Here is a tiny trained network, its code and every weight. The questions are about switching its units off for an input and a target symbol, where a switched-off unit gives its printed mean instead of its output.

import numpy as np


def w(rows, s, z=0):
    codes = np.array(rows[::2]) - 128.0
    scale = np.full(codes.shape[1], s)
    scale[-1] = z or s
    return codes * scale


def f(y):
    return y / 2 * (1 + np.tanh(0.7978845608 * (y + 0.044715 * y**3)))


def softmax(a):
    e = np.exp(a - a.max(-1, keepdims=True))
    return e / e.sum(-1, keepdims=True)


def log_softmax(a):
    a = a - a.max(-1, keepdims=True)
    return a - np.log(np.exp(a).sum(-1, keepdims=True))


def net(x, mask):
    ids = ['αβγεζηθλμξστψω'.index(c) for c in x.split()]
    T = len(ids)
    res = E[ids] + P[:T]
    r = res
    for j in range(3):
        rows = slice(2 * j, 2 * j + 2)
        q, k, v = (r @ M[0][rows].T for M in (Q, K, V))
        z = softmax(np.where(np.tri(T) > 0, q @ k.T / 2**0.5, -1e9)) @ v
        o = O[0][rows]
        res = res + np.where(mask[j], z, o[:, -1]) @ o[:, :-1]
    y = f(res @ A[0][:, :-1].T + A[0][:, -1])
    res = res + np.where(mask[3:7], y, B[0][:, -1]) @ B[0][:, :-1]
    return log_softmax(res[-1] @ U[:, :-1].T + U[:, -1])


Q, K, V, O, A, B = {}, {}, {}, {}, {}, {}
E = w([
[177,187,173],'α',
[57,209,162],'β',
[127,71,241],'γ',
[134,194,124],'ε',
[131,193,129],'ζ',
[187,69,30],'η',
[132,194,109],'θ',
[179,67,16],'λ',
[44,175,171],'μ',
[135,187,114],'ξ',
[36,72,11],'σ',
[55,165,158],'τ',
[122,202,98],'ψ',
[134,185,108],'ω',
],0.013)
P = w([
[144,150,3],'0',
[135,168,51],'1',
[145,173,87],'2',
[158,165,115],'3',
[169,168,147],'4',
[190,158,182],'5',
],0.0043)
Q[0] = w([
[220,118,68],'H0',
[128,5,81],'H0',
[72,95,105],'H1',
[218,42,90],'H1',
[123,109,104],'H2',
[142,76,129],'H2',
],0.019)
K[0] = w([
[121,176,5],'H0',
[28,48,55],'H0',
[47,54,107],'H1',
[200,63,209],'H1',
[120,103,171],'H2',
[105,77,142],'H2',
],0.017)
V[0] = w([
[8,154,149],'H0',
[182,247,92],'H0',
[181,70,98],'H1',
[109,105,13],'H1',
[169,143,165],'H2',
[152,117,145],'H2',
],0.011)
O[0] = w([
[94,204,192,97],'H0',
[241,171,114,253],'H0',
[79,131,128,93],'H1',
[81,172,7,178],'H1',
[149,91,129,124],'H2',
[151,118,130,108],'H2',
],0.011,0.0055)
A[0] = w([
[106,60,42,3],'N0',
[4,88,138,99],'N1',
[92,206,143,236],'N2',
[58,193,107,175],'N3',
],0.012,0.0063)
B[0] = w([
[108,254,207,218],'N0',
[239,60,110,210],'N1',
[227,103,154,254],'N2',
[33,35,153,241],'N3',
],0.007,0.0077)
U = w([
[205,140,45,253],'α',
[187,203,207,55],'β',
[189,2,165,108],'γ',
[128,128,118,38],'ε',
[126,139,119,48],'ζ',
[89,195,121,117],'η',
[132,121,109,34],'θ',
[76,196,124,118],'λ',
[81,184,232,135],'μ',
[133,121,117,53],'ξ',
[80,73,54,213],'σ',
[96,163,182,132],'τ',
[106,140,135,148],'ψ',
[133,127,107,27],'ω',
],0.0075,0.0063)

Each question gives the input, a string of symbols that net reads in full, and the target symbol t.
The units are the heads (2 rows each of Q, K, V and O) and the neurons (one row each of A and B). Each row of codes is followed by its name. A weight is (code - 128) times the scale printed after its matrix; where a second scale follows, it is the last column's (O, A, B and U).
mask holds one flag per unit, heads first, then neurons. A switched-off unit (its flag False) gives its mean, the last column of its rows in O or B, instead of its output. The means were averaged over made-up inputs and are rounded, as every weight is.
A unit's drop is (log p(t) with every unit on - log p(t) with that unit switched off) / (log p(t) with every unit on - log p(t) with every unit switched off).
The circuit of an input: a set's keep is (log p(t) with only the set's units on - log p(t) with every unit switched off) / (log p(t) with every unit on - log p(t) with every unit switched off). Starting from all 7 units, units are removed one at a time, each time the one whose removal leaves the highest keep (on an exact tie, the one counted first), for as long as the keep stays at least 0.8.
units of the circuit, in order: the units of the circuit, biggest drop first
most important unit: the unit with the biggest drop
k most important neurons: the k neurons with the biggest drops, biggest first
which heads matter: for each layer, one digit per head in row order, 1 if its drop is at least 0.15 and else 0, layers parted by /
drop when u is switched off: that unit's drop, to one decimal
input ω α ξ α α β, target α: units of the circuit, in order	[H0; N0]
input η γ η β μ, target γ: 3 most important neurons	[N1; N0; N2]
input α σ λ, target σ: most important unit	H0
input σ η β λ η, target σ: units of the circuit, in order	[H0; H1]
input μ ω μ, target μ: which heads matter	100
input τ σ τ, target σ: which heads matter	010
input ω θ λ, target λ: units of the circuit, in order	[N0; H1; N1]
input ψ γ τ τ, target γ: units of the circuit, in order	[H0; N1; N2]
input ζ ξ μ μ, target μ: 2 most important neurons	[N1; N3]
input γ ε β, target γ: which heads matter	100
input γ β σ β, target σ: units of the circuit, in order	[N3; H1]
input σ λ λ, target σ: 2 most important neurons	[N3; N1]
input α β β, target α: 2 most important neurons	[N0; N3]
input μ α α α τ, target α: most important neuron	[N3]
input α α ε γ θ λ, target γ: which heads matter	010
input μ α α η ζ μ, target α: drop when H0 is switched off	0.6
input ζ ζ ω β, target β: drop when N2 is switched off	0.5
input γ ω η γ η η, target γ: drop when H1 is switched off	2.0
